Below are the code and all the weights of a small trained network. Each question names an input and a class and asks about switching units off, where a switched-off unit gives its printed mean instead of its output.

import numpy as np


def w(rows, s, z=0):
    codes = np.array(rows[::2]) - 128.0
    scale = np.full(codes.shape[1], s)
    scale[-1] = z or s
    return codes * scale


def norm(h):
    return h / np.sqrt((h * h).mean(-1, keepdims=True) + 1e-5)


def f(y):
    return y / 2 * (1 + np.tanh(0.7978845608 * (y + 0.044715 * y**3)))


def log_softmax(a):
    a = a - a.max(-1, keepdims=True)
    return a - np.log(np.exp(a).sum(-1, keepdims=True))


def net(x, mask):
    res = np.array(x, float).reshape(1, 7) / 4 @ E
    u = 0
    for l in range(2):
        y = f(norm(res) @ A[l][:, :-1].T + A[l][:, -1])
        res = res + np.where(mask[u : u + 12], y, B[l][:, -1]) @ B[l][:, :-1]
        u += 12
    return log_softmax(norm(res)[-1] @ U[:, :-1].T + U[:, -1])


A, B = {}, {}
E = w([
[208,143,118,126,117,151,77,141,168],'x0',
[174,139,112,62,108,75,152,111,85],'x1',
[136,101,134,88,124,171,188,113,178],'x2',
[112,126,112,93,134,138,135,248,118],'x3',
[138,212,164,117,147,166,139,130,118],'x4',
[77,182,66,118,67,117,115,122,172],'x5',
[157,138,151,197,78,83,197,156,155],'x6',
],0.0018)
A[0] = w([
[126,249,204,110,148,168,145,138,112,77],'0.n0',
[106,161,136,170,129,71,68,144,66,117],'0.n1',
[133,145,120,138,139,106,158,137,143,1],'0.n2',
[92,136,82,76,188,163,86,98,100,96],'0.n3',
[26,112,139,123,159,88,192,114,81,118],'0.n4',
[125,202,188,110,129,145,146,123,141,111],'0.n5',
[74,61,96,132,155,69,142,117,135,95],'0.n6',
[112,98,144,120,99,154,122,143,148,162],'0.n7',
[155,158,155,185,108,52,177,160,165,92],'0.n8',
[151,137,155,179,111,92,175,152,172,72],'0.n9',
[130,3,98,133,94,77,87,136,159,71],'0.n10',
[227,118,107,119,123,130,52,148,205,96],'0.n11',
],0.0041,0.0031)
B[0] = w([
[108,74,3,175,106,193,196,85,47,178],'0.n0',
[203,113,60,159,141,108,89,138,169,195],'0.n1',
[81,161,77,69,36,137,131,120,142,2],'0.n2',
[168,74,154,127,9,165,90,132,127,198],'0.n3',
[185,220,195,147,88,166,93,147,124,246],'0.n4',
[127,100,66,153,127,143,134,126,101,149],'0.n5',
[130,207,127,149,101,197,156,126,73,160],'0.n6',
[137,129,129,140,172,129,123,119,126,202],'0.n7',
[162,34,124,101,53,192,83,120,116,221],'0.n8',
[94,69,122,89,83,189,58,107,116,151],'0.n9',
[127,180,17,137,170,246,203,90,49,195],'0.n10',
[60,250,224,143,92,158,183,126,27,236],'0.n11',
],0.0038,0.00099)
A[1] = w([
[110,103,147,165,119,83,113,4,125,102],'1.n0',
[206,126,99,75,108,72,177,117,100,8],'1.n1',
[62,117,158,162,80,90,159,142,81,96],'1.n2',
[86,103,111,96,133,119,133,251,98,155],'1.n3',
[66,194,67,100,74,95,114,119,195,93],'1.n4',
[62,178,57,112,56,110,108,118,186,90],'1.n5',
[123,137,134,201,172,209,83,144,188,204],'1.n6',
[172,143,124,79,85,64,160,121,92,102],'1.n7',
[203,153,109,42,127,80,132,108,100,109],'1.n8',
[108,111,162,48,142,183,220,99,206,140],'1.n9',
[132,161,133,101,128,167,158,143,149,78],'1.n10',
[65,128,131,40,175,170,27,92,79,63],'1.n11',
],0.004,0.0015)
B[1] = w([
[151,187,84,53,164,186,155,203,222,205],'1.n0',
[62,105,124,137,150,156,126,118,129,150],'1.n1',
[181,176,160,73,88,184,45,110,122,128],'1.n2',
[168,183,116,107,157,162,151,2,242,230],'1.n3',
[173,75,197,161,209,130,154,135,84,168],'1.n4',
[176,62,188,111,193,141,155,136,68,182],'1.n5',
[44,103,125,54,101,54,156,122,107,253],'1.n6',
[37,109,139,147,130,158,101,141,169,176],'1.n7',
[38,108,139,148,121,98,141,141,149,192],'1.n8',
[170,158,66,186,131,49,9,181,89,215],'1.n9',
[126,139,129,191,114,102,84,68,103,138],'1.n10',
[190,81,134,208,12,143,197,159,176,157],'1.n11',
],0.0039,0.0017)
U = w([
[170,57,134,126,26,164,124,141,156,154],'0',
[117,134,46,143,141,177,177,99,65,144],'1',
[156,179,116,94,176,141,141,120,230,153],'2',
[160,72,193,125,201,108,147,142,85,140],'3',
[110,202,190,137,86,136,115,133,89,139],'4',
[144,128,68,154,134,59,65,162,119,139],'5',
[5,93,139,113,126,99,137,138,151,130],'6',
[123,122,127,118,112,102,135,119,131,2],'7',
],0.012,0.0057)

Each question gives the input, the list of numbers given to net, and the class t.
The units are the neurons (one row each of A and B). Each row of codes is followed by its name. A weight is (code - 128) times the scale printed after its matrix; where a second scale follows, it is the last column's (A, B and U).
mask holds one flag per neuron, layer by layer. A switched-off neuron (its flag False) gives its mean, the last column of its row in B, instead of its output. The means were averaged over made-up inputs and are rounded, as every weight is.
A unit's drop is (log p(t) with every unit on - log p(t) with that unit switched off) / (log p(t) with every unit on - log p(t) with every unit switched off).
The circuit of an input: a set's keep is (log p(t) with only the set's units on - log p(t) with every unit switched off) / (log p(t) with every unit on - log p(t) with every unit switched off). Starting from the 12 units with the biggest drops (on a tie, the unit counted first), units are removed one at a time, each time the one whose removal leaves the highest keep (on an exact tie, the one counted first), for as long as the keep stays at least 0.8.
circuit, biggest first: the units of the circuit, biggest drop first
top k neurons in layer l: the k neurons of layer l with the biggest drops, biggest first
drop when u is switched off: that unit's drop, to one decimal
input [2,6,-5,-3,-2,5,-8], class 0: circuit, biggest first : 1.n11
input [-2,8,-2,7,-1,2,-6], class 6: top 3 neurons in layer 1 : 1.n8, 1.n7, 1.n0
input [-5,6,-4,-8,8,-5,7], class 1: top 2 neurons in layer 0 : 0.n0, 0.n5
input [-7,7,4,7,5,-5,-4], class 2: top 2 neurons in layer 0 : 0.n11, 0.n10
input [6,3,3,-7,-7,-6,-4], class 1: top 4 neurons in layer 0 : 0.n10, 0.n11, 0.n4, 0.n1
input [3,2,-5,1,2,-4,-4], class 5: circuit, biggest first : 0.n1, 1.n5
input [3,7,-1,1,3,7,6], class 3: top 4 neurons in layer 1 : 1.n5, 1.n4, 1.n6, 1.n11
input [5,3,-1,-8,8,3,5], class 1: top 3 neurons in layer 0 : 0.n0, 0.n5, 0.n8
input [-3,7,-8,-8,5,3,8], class 0: circuit, biggest first : 0.n8, 0.n11
input [-6,7,7,3,6,-3,0], class 5: top 3 neurons in layer 0 : 0.n11, 0.n10, 0.n6
input [-8,1,5,7,-4,-1,1], class 4: top 2 neurons in layer 0 : 0.n4, 0.n6
input [-2,-5,-8,-8,-6,1,-7], class 2: top 4 neurons in layer 0 : 0.n8, 0.n9, 0.n0, 0.n5
input [-4,-8,-6,-5,1,-4,4], class 6: top 2 neurons in layer 1 : 1.n6, 1.n9
input [-1,0,0,4,2,5,8], class 0: circuit, biggest first : 0.n8
input [5,-6,6,-6,6,-2,-4], class 1: top 3 neurons in layer 1 : 1.n3, 1.n8, 1.n7
input [-5,5,-7,-6,5,-4,-3], class 5: circuit, biggest first : 0.n1, 0.n11
input [5,1,-2,1,6,0,-6], class 0: top 4 neurons in layer 0 : 0.n3, 0.n10, 0.n6, 0.n4
input [-8,-2,-7,-1,-2,0,-1], class 4: top 2 neurons in layer 0 : 0.n4, 0.n6
input [1,-1,-6,3,-6,8,2], class 3: circuit, biggest first : 1.n5, 1.n4
input [4,-5,-3,8,3,3,0], class 2: circuit, biggest first : 1.n3
input [-8,5,4,-1,-1,-6,-5], class 4: drop when 1.n4 is switched off : 0.1
input [5,-4,-2,-8,2,-2,0], class 2: drop when 0.n6 is switched off : 0.1
input [-4,3,1,7,-5,8,2], class 3: drop when 1.n5 is switched off : 0.8
